Each row is followed by its class number.
[-23,24,24,1,-8,-40,9,17,20,6,-10,33,-17,-4,36,-30,-14,-1,2,0,-39,0,1,25,22,21,-8,18,-8,-11,-1,3,24]  8
[-30,20,55,-37,40,-40,-18,29,59,-25,-27,30,-58,34,104,43,-17,-27,35,-10,-18,-27,10,-14,37,40,60,24,7,13,27,-10,-20]  1
[-26,36,41,-17,10,-22,-16,2,40,15,-6,27,1,-5,41,20,-15,8,2,-5,-8,-27,7,6,0,45,7,-2,4,-9,41,-40,-25]  5
[-13,18,26,-57,9,-2,-54,-2,-29,-2,-15,8,28,16,57,28,-27,12,1,-11,0,-50,-7,-1,50,44,-3,-34,54,2,48,-53,-1]  8
[4,69,-9,-31,-17,40,-13,11,18,6,4,11,20,-20,17,-11,0,24,-41,-23,-14,-5,14,3,-25,-6,-28,-40,12,-45,5,2,-10]  2
[-10,0,22,2,8,0,-13,-7,-18,5,-17,-2,-6,10,21,13,11,-3,20,-12,-5,-35,8,16,-9,25,-17,-14,13,-21,28,-24,-8]  7
[-22,-5,27,11,-2,-24,-1,-9,28,21,-27,-10,-10,-13,41,17,-14,-2,24,-22,-6,-30,3,19,19,42,-2,-12,-13,-33,18,-7,-4]  5
[12,20,61,3,12,-32,-33,25,51,-28,-18,28,-48,36,49,-15,44,-12,34,65,-20,-37,18,-14,-31,41,-19,22,19,-7,20,-44,-83]  3
[-14,-30,-1,3,54,-20,-32,24,-8,-18,-24,15,-24,14,7,7,15,7,14,4,-16,-9,-14,14,40,14,-8,11,17,23,33,-32,0]  3
[45,44,12,-44,-40,34,-35,0,-52,-40,53,-4,13,49,17,8,34,26,-37,42,20,4,-8,-32,-10,41,-3,7,42,1,1,2,2]  6
[-28,33,43,-5,8,-14,-2,1,21,15,-14,12,-12,-7,46,12,-9,-2,9,-9,-19,-19,10,-9,28,37,9,-1,9,-18,35,-36,-5]  0
[-16,-13,12,8,17,3,-11,-7,15,-1,-13,1,-18,3,20,16,-16,-10,24,-9,-5,-13,7,-2,26,14,8,15,-14,3,14,14,7]  9
[-20,10,30,1,-22,-18,9,1,33,-1,-15,-13,-9,-2,44,9,39,28,18,-19,-16,-25,8,13,-11,37,17,22,11,2,11,-15,-13]  2
[-6,29,6,23,-17,-23,24,20,64,12,11,32,-27,-21,38,-13,5,-3,-21,-25,-26,12,7,32,-26,-18,-5,-2,-10,-13,-29,-1,-16]  4
[-6,42,-4,5,-9,-7,3,3,25,11,5,29,15,-36,3,-2,-24,5,-27,-16,2,-5,-1,0,-21,8,-5,-33,-12,-29,3,2,-2]  4
[-23,17,50,-29,-20,-7,-11,-21,13,15,-11,-6,-12,13,72,37,-9,-7,21,9,-9,-43,8,3,22,69,14,-6,18,-8,26,-48,-23]  8
[2,39,4,-19,5,12,-14,13,11,9,17,22,15,-9,30,-14,4,13,-31,-11,-38,-3,7,1,-10,9,-24,-21,20,-24,25,-34,-22]  8
[9,39,18,7,27,-5,2,15,29,11,13,30,2,-18,-2,-21,-10,-8,-26,2,-28,6,2,-8,-6,-1,-3,3,-6,-13,21,-26,-29]  6
[10,-71,-6,-36,36,-10,10,5,-26,-7,-26,-13,-30,49,2,-8,-28,-44,22,-56,-20,-28,-8,45,34,-51,16,2,-1,42,-25,6,20]  7
[-2,-1,-24,25,-15,-27,-19,18,-24,18,10,23,5,-37,20,19,9,21,-42,1,24,27,-32,15,-22,19,-25,-10,22,-21,5,-36,9]  2
[12,29,-2,3,-14,14,-10,0,-53,-13,35,24,17,19,27,1,-3,6,-11,39,17,17,-4,-24,-5,61,11,27,21,-21,26,19,13]  1
[-31,19,53,-5,22,-36,-10,-16,70,6,-33,-7,-36,-28,39,21,-31,-21,41,-7,-15,-38,14,-17,19,36,12,1,-28,-28,29,-25,-31]  5
[-14,-39,-10,-3,22,-22,-30,38,-12,6,-23,27,4,-23,6,-11,-3,8,-32,-6,-5,15,-26,16,-20,-8,-20,-33,15,-19,-9,-24,4]  1
[9,65,17,-17,-6,18,-9,-4,-12,9,26,8,22,-24,29,-4,-18,3,-18,-36,-29,-22,18,8,-22,-7,-30,-42,0,-21,44,-12,-14]  6
[5,1,10,-20,29,-7,-43,11,1,-17,0,12,17,-9,16,-5,-15,7,-2,6,-1,-11,-8,-19,7,24,-17,-18,12,-26,34,-12,-16]  5
[20,53,10,-27,8,12,-40,8,-13,-3,30,24,16,9,42,3,6,4,-27,23,-16,-11,8,-23,-22,22,-16,-13,28,-17,45,-37,-40]  8
[-26,0,11,-19,9,14,-28,-6,-33,-2,-22,-5,5,8,33,23,20,17,22,-12,-17,-36,-1,6,-18,50,-17,6,26,-2,41,-41,7]  2
[-14,14,-73,20,-57,67,-21,11,16,14,10,20,65,-66,-11,-33,-12,57,-67,-32,22,41,14,13,-32,-26,-48,-30,-22,-14,-25,39,34]  9
[3,-5,43,8,31,-5,-11,-16,-2,4,-2,-19,-17,27,8,12,7,-17,37,14,-19,-30,12,-7,17,5,9,14,-3,-2,35,3,-25]  9
[-14,46,-11,-5,5,9,8,5,21,8,-3,29,38,-9,24,21,-15,21,-12,-17,2,-9,10,-19,-8,39,4,-19,13,-3,12,-5,7]  3
[-13,33,53,7,10,-19,29,-10,35,4,-1,2,-13,1,-3,0,-1,-7,27,-7,-17,-21,20,-16,31,8,28,11,-6,-5,28,-3,-12]  0
[-18,-1,12,-6,-16,-10,-13,-10,-8,-12,-7,10,-15,-14,15,24,1,8,8,-21,18,-26,-3,1,-12,40,-16,-15,9,-23,15,-29,10]  7
[-27,23,44,-11,-20,-10,-15,-16,3,-3,-13,3,-5,-11,38,36,-1,10,21,-2,14,-40,8,-35,4,67,-4,-16,18,-26,37,-43,-2]  0
[-37,-32,27,-9,-35,-24,-25,-13,-19,7,-24,-4,3,18,73,46,-15,-7,48,-6,26,-34,-1,12,3,72,13,11,16,16,33,-31,1]  5
[-33,-19,17,34,9,23,-7,-13,8,15,-23,-17,11,6,49,43,38,5,38,-15,-15,-26,8,9,-40,28,-6,-5,22,-4,0,-23,-1]  4
[5,85,-9,-41,34,30,-26,39,3,-24,27,52,34,25,21,-5,-23,6,-31,-13,-14,24,0,-32,11,-25,1,-10,22,2,36,21,23]  2
[-19,-32,15,-38,84,11,-63,-19,-49,-8,-64,-18,50,7,2,45,-7,10,73,4,-9,-65,4,-18,-1,65,-13,-17,55,22,81,-62,-35]  5
[-2,0,34,-14,21,-23,-12,-7,11,-13,-9,-8,-32,31,48,36,7,-10,36,21,-5,-29,2,-10,33,47,17,17,22,27,26,-41,-27]  3
[-18,-2,40,-31,13,-29,-26,18,30,-13,-5,33,-45,22,45,17,-5,-13,5,-7,-17,-35,-4,6,29,23,-2,-6,10,-2,30,-52,-19]  8
[-19,12,26,-22,23,4,-26,12,-11,-19,-13,21,-9,11,42,14,-6,-9,22,-10,-25,-20,1,-10,5,45,1,8,15,0,40,-22,0]  6
[24,39,-16,-23,6,34,-19,6,-24,8,6,8,13,-5,-5,13,-6,5,-36,-25,-9,-9,-1,11,-18,2,-36,-51,9,-16,21,-20,-12]  6
[3,41,5,-28,28,25,-12,6,15,-5,16,19,18,3,10,11,1,19,-30,-16,-3,-16,11,-10,-4,5,0,-26,11,-18,22,-12,-11]  7
[24,26,12,-17,23,-1,-18,24,16,-8,19,16,-4,8,21,-8,13,-9,-20,3,-26,-8,6,-9,-37,-19,-11,-40,14,-31,13,-7,-53]  4
[-15,49,24,-16,8,9,-18,5,13,4,10,51,15,-12,22,36,-24,-1,-19,12,27,-12,5,-41,-6,42,9,-23,23,-20,35,-39,-19]  0
[11,43,-1,10,8,-28,-13,15,35,8,4,34,7,-29,-22,-11,-21,3,-30,-5,9,4,-5,-5,-14,-8,-13,-17,-17,-30,13,-1,-15]  5
[10,53,12,-23,-3,22,-20,7,-1,-10,11,25,17,3,25,14,-11,7,-17,-2,9,-15,7,-20,-20,21,-14,-37,27,-36,14,-1,-9]  1
[-1,65,24,-44,-10,-1,-9,10,29,-6,21,40,17,-7,33,-2,-14,11,-35,-9,3,-12,15,-7,-23,18,24,-12,13,-4,19,-16,-30]  7
[-2,56,4,-12,-1,18,-10,20,14,6,26,34,26,-18,30,-6,5,20,-41,-1,-6,14,4,2,-28,-5,1,-7,21,-21,9,2,-12]  2
[-32,-9,-39,22,-36,-18,15,17,21,-7,-4,49,28,-32,-10,-5,-47,18,-21,-75,35,-16,-11,-18,23,11,-27,-35,-8,-33,-4,6,68]  3
[-14,1,17,-8,5,-7,-15,-4,-9,-4,-11,0,-4,10,47,9,7,8,12,-12,-9,-28,7,9,-7,33,-5,8,5,1,20,-21,8]  7
[11,-70,-1,114,-48,-43,81,1,5,46,-11,-28,5,19,-66,-8,103,33,5,-10,-6,31,-25,46,-59,-8,-17,29,-7,38,-65,-16,31]  0
[-4,56,11,-20,23,33,-13,2,-42,22,11,12,47,-9,25,-4,-18,10,-23,-7,-26,5,6,-7,12,12,-12,-35,31,-29,39,-5,13]  0
[-20,12,50,-46,22,-16,-7,-14,53,12,-14,-3,-24,23,71,19,-32,1,16,-1,-25,-53,25,6,53,44,40,27,-16,37,35,-26,-31]  9
[-7,6,8,20,-9,-10,16,12,35,36,-2,6,5,-19,4,-39,-35,-30,-15,-26,-17,24,4,27,16,-55,2,-10,-15,-46,-30,35,1]  5
[1,60,9,1,28,20,8,3,4,16,30,26,28,1,14,4,-3,28,-24,-3,-18,-5,0,1,18,26,-21,-7,19,-24,42,-19,9]  2
[-18,70,9,-58,26,18,-10,2,-20,11,28,30,39,4,78,15,-49,-6,-29,-13,-36,-7,7,-7,-23,22,29,-20,-1,7,26,14,21]  4
[10,74,0,1,0,-13,-11,9,1,1,41,26,10,-20,36,-13,-1,19,-33,26,-29,30,2,-22,1,28,-23,6,6,-22,35,-16,-2]  8
[27,7,-25,-6,-42,1,0,-1,0,-16,19,11,-1,-10,33,1,-11,15,-24,-1,26,-9,0,-1,-4,38,-27,-19,8,-14,-20,3,-3]  3
[-5,-9,12,6,22,-5,0,-13,-15,1,-30,-22,2,12,12,30,12,3,41,0,-6,-38,5,0,16,49,2,-14,9,1,32,-9,-10]  3
[-12,12,5,58,-13,-47,18,-4,23,4,-16,16,-2,-38,0,-12,-9,-6,31,6,2,-8,6,2,-27,23,-2,14,-40,-3,13,19,-1]  4
[-10,-40,8,15,-23,-37,-29,5,0,-9,-7,-18,-28,-18,34,-12,17,12,11,-1,-3,-2,-6,26,-1,9,-25,16,-14,-6,3,-8,1]  5
[-21,9,15,1,-3,-4,-13,3,-6,-8,-12,10,-4,8,51,24,11,10,27,-6,-4,-18,-4,-3,-1,59,-8,16,21,-4,36,-26,9]  2
[-20,28,33,-24,26,-8,-25,23,-5,6,13,39,3,24,100,-3,-7,13,-7,2,-46,-12,-7,32,42,69,-2,9,35,17,65,-54,-7]  3
[15,-28,-22,43,-36,-39,-28,25,-30,-20,-10,13,-28,-15,-6,42,76,15,3,41,49,27,-23,-4,-101,32,-19,8,23,-4,-9,-18,-34]  2
[-12,-48,-3,45,-49,-24,-1,-23,-44,42,-55,-39,-22,-19,17,54,22,-2,38,-4,33,-29,0,20,-16,52,-55,-41,30,-38,0,-62,-14]  0
[11,-6,29,25,9,-34,-1,-10,28,-23,-21,2,-27,6,14,46,17,-15,55,28,25,-35,4,-36,-15,58,0,-5,17,-5,15,-28,-50]  3
[-23,27,42,-34,41,19,-37,11,-4,15,-21,24,8,26,17,16,-31,-13,3,-17,-14,-49,6,6,53,7,-12,-34,33,-18,54,-52,-12]  6
[-5,-20,21,32,32,7,0,-9,-41,5,-4,0,8,37,-24,27,31,1,25,21,11,-12,-11,1,-1,29,-16,-3,26,-20,15,-13,19]  7
[-14,50,7,5,14,-9,30,-7,57,55,-16,-5,-22,-60,30,1,21,25,-43,34,-55,11,16,10,-49,62,-25,-17,-5,-63,-27,-54,-54]  3
